Below is a small trained network, with its code and all its weights. Each question gives an input and a class and asks what happens when units are switched off, that is, made to give their printed mean instead of their output.

import numpy as np


def w(rows, s, z=0):
    codes = np.array(rows[::2]) - 128.0
    scale = np.full(codes.shape[1], s)
    scale[-1] = z or s
    return codes * scale


def f(y):
    return y / 2 * (1 + np.tanh(0.7978845608 * (y + 0.044715 * y**3)))


def log_softmax(a):
    a = a - a.max(-1, keepdims=True)
    return a - np.log(np.exp(a).sum(-1, keepdims=True))


def net(x, mask):
    res = np.array(x, float).reshape(1, 5) / 4 @ E
    y = f(res @ A[0][:, :-1].T + A[0][:, -1])
    res = res + np.where(mask, y, B[0][:, -1]) @ B[0][:, :-1]
    return log_softmax(res[-1] @ U[:, :-1].T + U[:, -1])


A, B = {}, {}
E = w([
[38,167,113],'x0',
[79,93,134],'x1',
[10,68,116],'x2',
[130,189,2],'x3',
[171,9,88],'x4',
],0.0068)
A[0] = w([
[129,182,3,156],'neuron 1',
[184,249,211,205],'neuron 2',
[38,159,112,134],'neuron 3',
[8,194,94,183],'neuron 4',
[134,226,216,254],'neuron 5',
[249,232,92,213],'neuron 6',
[12,114,171,242],'neuron 7',
[192,240,22,185],'neuron 8',
[185,239,141,154],'neuron 9',
[198,8,120,241],'neuron 10',
[12,180,104,194],'neuron 11',
[45,139,202,241],'neuron 12',
[185,2,140,200],'neuron 13',
],0.0075,0.0056)
B[0] = w([
[155,63,28,212],'neuron 1',
[221,195,194,224],'neuron 2',
[50,212,15,172],'neuron 3',
[41,211,23,226],'neuron 4',
[210,235,179,235],'neuron 5',
[246,104,128,254],'neuron 6',
[18,211,166,230],'neuron 7',
[230,99,30,247],'neuron 8',
[214,189,127,193],'neuron 9',
[68,2,224,234],'neuron 10',
[31,213,33,222],'neuron 11',
[79,231,175,217],'neuron 12',
[49,32,220,211],'neuron 13',
],0.0072,0.007)
U = w([
[208,104,2,104],'0',
[44,225,40,93],'1',
[144,168,199,157],'2',
[240,195,176,3],'3',
[90,98,170,189],'4',
[131,33,160,85],'5',
],0.0089,0.0033)

Each question gives the input, the list of numbers given to net, and the class t.
The units are the neurons (one row each of A and B). Each row of codes is followed by its name. A weight is (code - 128) times the scale printed after its matrix; where a second scale follows, it is the last column's (A, B and U).
mask holds one flag per neuron, in row order. A switched-off neuron (its flag False) gives its mean, the last column of its row in B, instead of its output. The means were averaged over made-up inputs and are rounded, as every weight is.
A unit's drop is (log p(t) with every unit on - log p(t) with that unit switched off) / (log p(t) with every unit on - log p(t) with every unit switched off).
The circuit of an input: a set's keep is (log p(t) with only the set's units on - log p(t) with every unit switched off) / (log p(t) with every unit on - log p(t) with every unit switched off). Starting from the 12 units with the biggest drops (on a tie, the unit counted first), units are removed one at a time, each time the one whose removal leaves the highest keep (on an exact tie, the one counted first), for as long as the keep stays at least 0.8.
circuit, biggest first: the units of the circuit, biggest drop first
k most important neurons: the k neurons with the biggest drops, biggest first
drop when u is switched off: that unit's drop, to one decimal
input [3,5,6,-8,1], class 1: circuit, biggest first	neuron 7; neuron 12
input [2,-3,0,4,-4], class 0: circuit, biggest first	neuron 8; neuron 1
input [6,-2,-3,-1,-4], class 3: circuit, biggest first	neuron 2
input [-7,7,-1,-5,-2], class 5: circuit, biggest first	neuron 10; neuron 13
input [-6,-5,4,4,-7], class 0: circuit, biggest first	neuron 8; neuron 7
input [-8,-5,-5,-7,4], class 5: 2 most important neurons	neuron 10; neuron 13
input [8,-8,-7,2,-3], class 3: 3 most important neurons	neuron 2; neuron 5; neuron 9
input [8,-1,-8,2,-3], class 3: 2 most important neurons	neuron 2; neuron 5
input [7,-5,-7,3,-1], class 0: drop when neuron 12 is switched off	0.3
input [8,-2,-2,-5,6], class 4: drop when neuron 2 is switched off	0.1
input [-6,1,1,-1,1], class 5: drop when neuron 10 is switched off	0.1
input [-6,0,1,4,-3], class 0: drop when neuron 7 is switched off	0.2
